Here is a tiny trained network, its code and every weight. The questions are about switching its units off for an input and a class, where a switched-off unit gives its printed mean instead of its output.

import numpy as np


def w(rows, s, z=0):
    codes = np.array(rows[::2]) - 128.0
    scale = np.full(codes.shape[1], s)
    scale[-1] = z or s
    return codes * scale


def f(y):
    return y / 2 * (1 + np.tanh(0.7978845608 * (y + 0.044715 * y**3)))


def log_softmax(a):
    a = a - a.max(-1, keepdims=True)
    return a - np.log(np.exp(a).sum(-1, keepdims=True))


def net(x, mask):
    res = np.array(x, float).reshape(1, 5) / 4 @ E
    y = f(res @ A[0][:, :-1].T + A[0][:, -1])
    res = res + np.where(mask, y, B[0][:, -1]) @ B[0][:, :-1]
    return log_softmax(res[-1] @ U[:, :-1].T + U[:, -1])


A, B = {}, {}
E = w([
[46,127,80,64,122,83,175],'x0',
[138,89,223,136,127,16,129],'x1',
[159,41,185,42,182,173,138],'x2',
[44,119,218,129,76,177,123],'x3',
[110,8,72,174,102,120,133],'x4',
],0.012)
A[0] = w([
[214,156,159,191,122,150,24,211],'n1',
[139,90,148,95,171,172,193,2],'n2',
[137,88,220,105,91,22,131,54],'n3',
[17,119,211,149,55,182,76,90],'n4',
[33,144,69,16,117,55,153,119],'n5',
[142,44,101,165,118,141,137,103],'n6',
[146,234,176,25,199,134,151,150],'n7',
[97,143,64,101,127,255,117,88],'n8',
[185,136,62,152,247,52,112,36],'n9',
[104,193,117,219,48,69,125,123],'n10',
[183,46,192,37,182,176,204,9],'n11',
[105,12,83,142,117,136,185,132],'n12',
],0.0099,0.0033)
B[0] = w([
[184,68,131,171,116,181,117,217],'n1',
[123,191,117,161,124,149,189,166],'n2',
[44,89,132,161,222,97,74,237],'n3',
[144,100,21,24,154,182,126,250],'n4',
[212,29,210,197,114,234,150,230],'n5',
[100,149,137,124,69,145,33,175],'n6',
[118,102,85,139,33,81,2,243],'n7',
[63,118,173,190,255,30,71,217],'n8',
[118,107,80,13,174,158,141,204],'n9',
[105,142,67,159,117,108,208,241],'n10',
[88,189,41,206,100,147,245,232],'n11',
[107,166,140,112,59,104,37,201],'n12',
],0.0094,0.013)
U = w([
[92,123,151,145,221,83,103,107],'0',
[111,182,85,153,87,133,198,162],'1',
[125,145,126,103,33,113,63,104],'2',
[132,119,88,6,163,185,133,102],'3',
[179,88,174,155,118,205,133,137],'4',
[141,127,144,118,121,127,125,246],'5',
[143,168,194,90,116,124,152,86],'6',
[146,182,183,83,117,126,162,80],'7',
],0.02,0.012)

Each question gives the input, the list of numbers given to net, and the class t.
The units are the neurons (one row each of A and B). Each row of codes is followed by its name. A weight is (code - 128) times the scale printed after its matrix; where a second scale follows, it is the last column's (A, B and U).
mask holds one flag per neuron, in row order. A switched-off neuron (its flag False) gives its mean, the last column of its row in B, instead of its output. The means were averaged over made-up inputs and are rounded, as every weight is.
A unit's drop is (log p(t) with every unit on - log p(t) with that unit switched off) / (log p(t) with every unit on - log p(t) with every unit switched off).
most important unit: the unit with the biggest drop
k most important neurons: the k neurons with the biggest drops, biggest first
drop when u is switched off: that unit's drop, to one decimal
input [-8,8,5,6,-1], class 0: most important neuron	n3
input [2,-7,2,8,8], class 2: 2 most important neurons	n12; n6
input [-1,-4,5,5,4], class 1: 2 most important neurons	n11; n3
input [4,-7,7,3,5], class 0: 2 most important neurons	n8; n10
input [-8,8,-8,5,-6], class 0: 3 most important neurons	n3; n5; n11
input [-6,-8,8,5,-1], class 0: 2 most important neurons	n8; n10
input [-2,7,-8,-7,3], class 1: 3 most important neurons	n10; n8; n4
input [-5,-6,6,8,5], class 3: 2 most important neurons	n4; n3
input [-5,-1,6,0,-6], class 1: 2 most important neurons	n11; n5
input [6,0,-7,7,8], class 2: 2 most important neurons	n12; n11
input [-7,5,5,1,-8], class 2: 3 most important neurons	n7; n5; n8
input [-2,-2,8,0,8], class 1: 3 most important neurons	n11; n7; n2
input [-1,-3,-2,3,-6], class 2: 2 most important neurons	n7; n3
input [-7,3,-3,-2,-2], class 4: most important unit	n1
input [7,7,4,7,-8], class 2: 4 most important neurons	n7; n8; n9; n4
input [-6,4,-5,0,-7], class 2: drop when n6 is switched off	-0.1
input [-1,3,2,1,7], class 2: drop when n11 is switched off	0.0
input [-3,-6,5,-4,0], class 0: drop when n4 is switched off	0.1
input [8,-5,-3,-3,-3], class 4: drop when n5 is switched off	1.1
input [0,3,3,-7,-2], class 3: most important unit	n9
